Below are the code and all the weights of a small trained network. Each question names an input and a class and asks about switching units off, where a switched-off unit gives its printed mean instead of its output.

import numpy as np


def w(rows, s, z=0):
    codes = np.array(rows[::2]) - 128.0
    scale = np.full(codes.shape[1], s)
    scale[-1] = z or s
    return codes * scale


def f(y):
    return np.maximum(y, 0)


def log_softmax(a):
    a = a - a.max(-1, keepdims=True)
    return a - np.log(np.exp(a).sum(-1, keepdims=True))


def net(x, mask):
    res = np.array(x, float).reshape(1, 3) / 4 @ E
    y = f(res @ A[0][:, :-1].T + A[0][:, -1])
    res = res + np.where(mask, y, B[0][:, -1]) @ B[0][:, :-1]
    return log_softmax(res[-1] @ U[:, :-1].T + U[:, -1])


A, B = {}, {}
E = w([
[67,87,99,168,23,39,86,51,165,13],'x0',
[147,159,224,124,40,6,194,140,54,24],'x1',
[98,142,159,157,158,197,213,35,182,114],'x2',
],0.011)
A[0] = w([
[97,40,85,118,190,164,123,157,166,95,129],'N1',
[167,135,137,144,193,203,173,137,82,105,137],'N2',
[76,139,102,153,33,40,145,107,108,25,254],'N3',
[165,177,214,168,235,135,160,140,166,172,181],'N4',
[122,150,69,85,161,159,150,126,145,195,169],'N5',
[158,153,183,126,96,52,99,237,113,103,173],'N6',
[131,115,86,139,104,214,80,126,199,148,102],'N7',
[1,152,69,206,26,109,168,61,190,81,191],'N8',
],0.0092,0.0056)
B[0] = w([
[155,146,140,147,161,164,99,160,85,56,164],'N1',
[110,193,142,108,85,160,205,94,132,136,171],'N2',
[2,59,82,96,139,98,162,217,154,23,251],'N3',
[93,135,166,91,104,157,141,111,99,161,190],'N4',
[106,112,48,146,102,238,92,53,69,116,180],'N5',
[227,156,100,67,79,60,119,167,84,145,200],'N6',
[102,91,141,208,191,183,160,116,92,96,175],'N7',
[51,98,124,97,201,144,114,197,191,112,228],'N8',
],0.0099,0.023)
U = w([
[56,85,141,133,189,160,121,149,233,71,174],'0',
[131,108,183,143,127,87,78,68,187,141,3],'1',
[83,121,101,69,100,16,137,158,84,52,187],'2',
[110,232,162,77,121,178,204,104,133,222,153],'3',
[152,144,71,179,158,224,89,80,84,83,147],'4',
[170,167,90,74,143,138,66,116,100,165,56],'5',
[254,183,144,145,120,95,177,197,158,124,84],'6',
],0.009,0.003)

Each question gives the input, the list of numbers given to net, and the class t.
The units are the neurons (one row each of A and B). Each row of codes is followed by its name. A weight is (code - 128) times the scale printed after its matrix; where a second scale follows, it is the last column's (A, B and U).
mask holds one flag per neuron, in row order. A switched-off neuron (its flag False) gives its mean, the last column of its row in B, instead of its output. The means were averaged over made-up inputs and are rounded, as every weight is.
A unit's drop is (log p(t) with every unit on - log p(t) with that unit switched off) / (log p(t) with every unit on - log p(t) with every unit switched off).
The circuit of an input: a set's keep is (log p(t) with only the set's units on - log p(t) with every unit switched off) / (log p(t) with every unit on - log p(t) with every unit switched off). Starting from all 8 units, units are removed one at a time, each time the one whose removal leaves the highest keep (on an exact tie, the one counted first), for as long as the keep stays at least 0.8.
units of the circuit, in order: the units of the circuit, biggest drop first
k most important neurons: the k neurons with the biggest drops, biggest first
drop when u is switched off: that unit's drop, to one decimal
input [-8,8,-1], class 6: most important neuron	(N6)
input [-4,2,-5], class 6: units of the circuit, in order	(N3; N6)
input [3,-5,-6], class 4: 2 most important neurons	(N3; N8)
input [3,5,4], class 0: 2 most important neurons	(N8; N6)
input [-8,7,-6], class 6: 2 most important neurons	(N3; N6)
input [-8,-3,-5], class 3: 2 most important neurons	(N2; N4)
input [3,-5,-8], class 4: 2 most important neurons	(N3; N8)
input [6,-2,-4], class 0: 2 most important neurons	(N8; N6)
input [-4,-4,7], class 4: 2 most important neurons	(N5; N7)
input [-8,-5,-6], class 4: drop when N5 is switched off	0.6
input [8,6,7], class 0: drop when N8 is switched off	0.8
input [-2,-3,3], class 4: drop when N1 is switched off	0.0
input [3,-6,-3], class 4: drop when N3 is switched off	0.4
input [-8,7,-8], class 6: units of the circuit, in order	(N3)
